Below is a small trained network, with its code and all its weights. Each question gives an input and a target symbol and asks what happens when units are switched off, that is, made to give their printed mean instead of their output.

import numpy as np


def w(rows, s, z=0):
    codes = np.array(rows[::2]) - 128.0
    scale = np.full(codes.shape[1], s)
    scale[-1] = z or s
    return codes * scale


def f(y):
    return np.maximum(y, 0)


def softmax(a):
    e = np.exp(a - a.max(-1, keepdims=True))
    return e / e.sum(-1, keepdims=True)


def log_softmax(a):
    a = a - a.max(-1, keepdims=True)
    return a - np.log(np.exp(a).sum(-1, keepdims=True))


def net(x, mask):
    ids = ['ΘΛΞΨαβδζημπφω'.index(c) for c in x.split()]
    T = len(ids)
    res = E[ids] + P[:T]
    r = res
    for j in range(3):
        rows = slice(4 * j, 4 * j + 4)
        q, k, v = (r @ M[0][rows].T for M in (Q, K, V))
        z = softmax(np.where(np.tri(T) > 0, q @ k.T / 4**0.5, -1e9)) @ v
        o = O[0][rows]
        res = res + np.where(mask[j], z, o[:, -1]) @ o[:, :-1]
    y = f(res @ A[0][:, :-1].T + A[0][:, -1])
    res = res + np.where(mask[3:7], y, B[0][:, -1]) @ B[0][:, :-1]
    return log_softmax(res[-1] @ U[:, :-1].T + U[:, -1])


Q, K, V, O, A, B = {}, {}, {}, {}, {}, {}
E = w([
[118,152,143,64],'Θ',
[171,70,146,199],'Λ',
[112,135,85,189],'Ξ',
[107,188,110,174],'Ψ',
[170,91,156,142],'α',
[133,127,139,58],'β',
[64,63,214,110],'δ',
[3,191,128,154],'ζ',
[131,143,165,135],'η',
[70,129,35,141],'μ',
[81,91,49,88],'π',
[161,62,148,76],'φ',
[172,171,161,209],'ω',
],0.024)
P = w([
[171,219,26,103],'0',
[143,208,3,106],'1',
[141,199,11,117],'2',
[135,193,15,115],'3',
[131,184,25,120],'4',
[127,178,16,125],'5',
[124,175,13,127],'6',
],0.005)
Q[0] = w([
[102,105,91,113],'head 0',
[33,190,138,179],'head 0',
[70,227,106,119],'head 0',
[139,185,207,162],'head 0',
[158,167,92,232],'head 1',
[106,81,55,177],'head 1',
[154,165,165,71],'head 1',
[136,101,119,254],'head 1',
[161,68,85,135],'head 2',
[111,117,168,70],'head 2',
[111,103,153,163],'head 2',
[168,144,168,136],'head 2',
],0.019)
K[0] = w([
[93,118,74,133],'head 0',
[224,171,4,129],'head 0',
[194,218,70,87],'head 0',
[207,156,166,159],'head 0',
[55,156,203,155],'head 1',
[42,68,111,126],'head 1',
[186,157,122,94],'head 1',
[65,85,186,215],'head 1',
[152,68,109,183],'head 2',
[79,117,181,70],'head 2',
[92,162,111,178],'head 2',
[150,160,182,147],'head 2',
],0.016)
V[0] = w([
[225,112,57,96],'head 0',
[2,192,164,120],'head 0',
[187,81,119,132],'head 0',
[217,174,82,118],'head 0',
[4,51,223,90],'head 1',
[205,97,188,196],'head 1',
[199,43,147,169],'head 1',
[124,8,80,101],'head 1',
[53,176,213,122],'head 2',
[140,112,79,135],'head 2',
[249,134,48,104],'head 2',
[242,99,107,141],'head 2',
],0.007)
O[0] = w([
[189,63,205,138,172],'head 0',
[107,212,138,159,156],'head 0',
[146,90,111,108,97],'head 0',
[116,52,182,121,169],'head 0',
[140,199,47,2,70],'head 1',
[220,147,192,161,1],'head 1',
[210,152,149,164,14],'head 1',
[132,138,63,144,109],'head 1',
[204,225,90,145,62],'head 2',
[98,66,164,122,177],'head 2',
[57,85,121,140,191],'head 2',
[65,141,123,88,122],'head 2',
],0.0077,0.0055)
A[0] = w([
[108,98,139,4,104],'neuron 0',
[126,165,223,34,69],'neuron 1',
[177,76,1,232,3],'neuron 2',
[87,197,72,141,126],'neuron 3',
],0.0097,0.005)
B[0] = w([
[209,216,219,114,247],'neuron 0',
[82,159,64,254,155],'neuron 1',
[210,238,70,129,226],'neuron 2',
[134,49,162,107,254],'neuron 3',
],0.012,0.0086)
U = w([
[136,108,126,136,73],'Θ',
[151,11,122,132,160],'Λ',
[122,174,95,198,144],'Ξ',
[179,96,165,105,35],'Ψ',
[106,68,54,138,127],'α',
[66,89,140,93,254],'β',
[141,111,138,140,80],'δ',
[171,110,78,69,223],'ζ',
[133,227,186,131,2],'η',
[139,114,132,138,59],'μ',
[204,110,108,144,19],'π',
[69,119,156,177,123],'φ',
[127,119,184,172,99],'ω',
],0.012,0.0044)

Each question gives the input, a string of symbols that net reads in full, and the target symbol t.
The units are the heads (4 rows each of Q, K, V and O) and the neurons (one row each of A and B). Each row of codes is followed by its name. A weight is (code - 128) times the scale printed after its matrix; where a second scale follows, it is the last column's (O, A, B and U).
mask holds one flag per unit, heads first, then neurons. A switched-off unit (its flag False) gives its mean, the last column of its rows in O or B, instead of its output. The means were averaged over made-up inputs and are rounded, as every weight is.
A unit's drop is (log p(t) with every unit on - log p(t) with that unit switched off) / (log p(t) with every unit on - log p(t) with every unit switched off).
The circuit of an input: a set's keep is (log p(t) with only the set's units on - log p(t) with every unit switched off) / (log p(t) with every unit on - log p(t) with every unit switched off). Starting from all 7 units, units are removed one at a time, each time the one whose removal leaves the highest keep (on an exact tie, the one counted first), for as long as the keep stays at least 0.8.
circuit, biggest first: the units of the circuit, biggest drop first
unit that matters most: the unit with the biggest drop
k most important neurons: the k neurons with the biggest drops, biggest first
which heads matter: for each layer, one digit per head in row order, 1 if its drop is at least 0.15 and else 0, layers parted by /
drop when u is switched off: that unit's drop, to one decimal
input Ξ α β φ α μ Ψ, target φ: which heads matter => 010
input δ β φ, target ζ: circuit, biggest first => head 0; head 2; head 1; neuron 0
input ζ φ μ α β β, target β: circuit, biggest first => head 0; neuron 3; neuron 2
input ζ Λ δ, target π: circuit, biggest first => head 2; head 1
input Ψ Ξ α, target Λ: which heads matter => 110
input α μ ω μ ζ φ, target β: circuit, biggest first => head 0; neuron 2; neuron 3
input β Θ φ, target Ψ: which heads matter => 100
input Ξ Θ δ φ, target ζ: which heads matter => 111
input ζ π β Ξ β μ, target β: unit that matters most => head 1
input α ζ π π μ φ α, target β: circuit, biggest first => head 1; neuron 2
input β Θ μ, target α: 2 most important neurons => neuron 0; neuron 3
input Ξ ζ ω Ξ, target β: drop when head 1 is switched off => 1.0
input Ξ μ Ξ α Λ, target π: drop when neuron 2 is switched off => 1.0
input δ π Ξ α, target ζ: drop when head 1 is switched off => 1.0
input α Ξ δ β ω, target ζ: unit that matters most => head 1
input β ζ Ψ, target β: 2 most important neurons => neuron 3; neuron 2
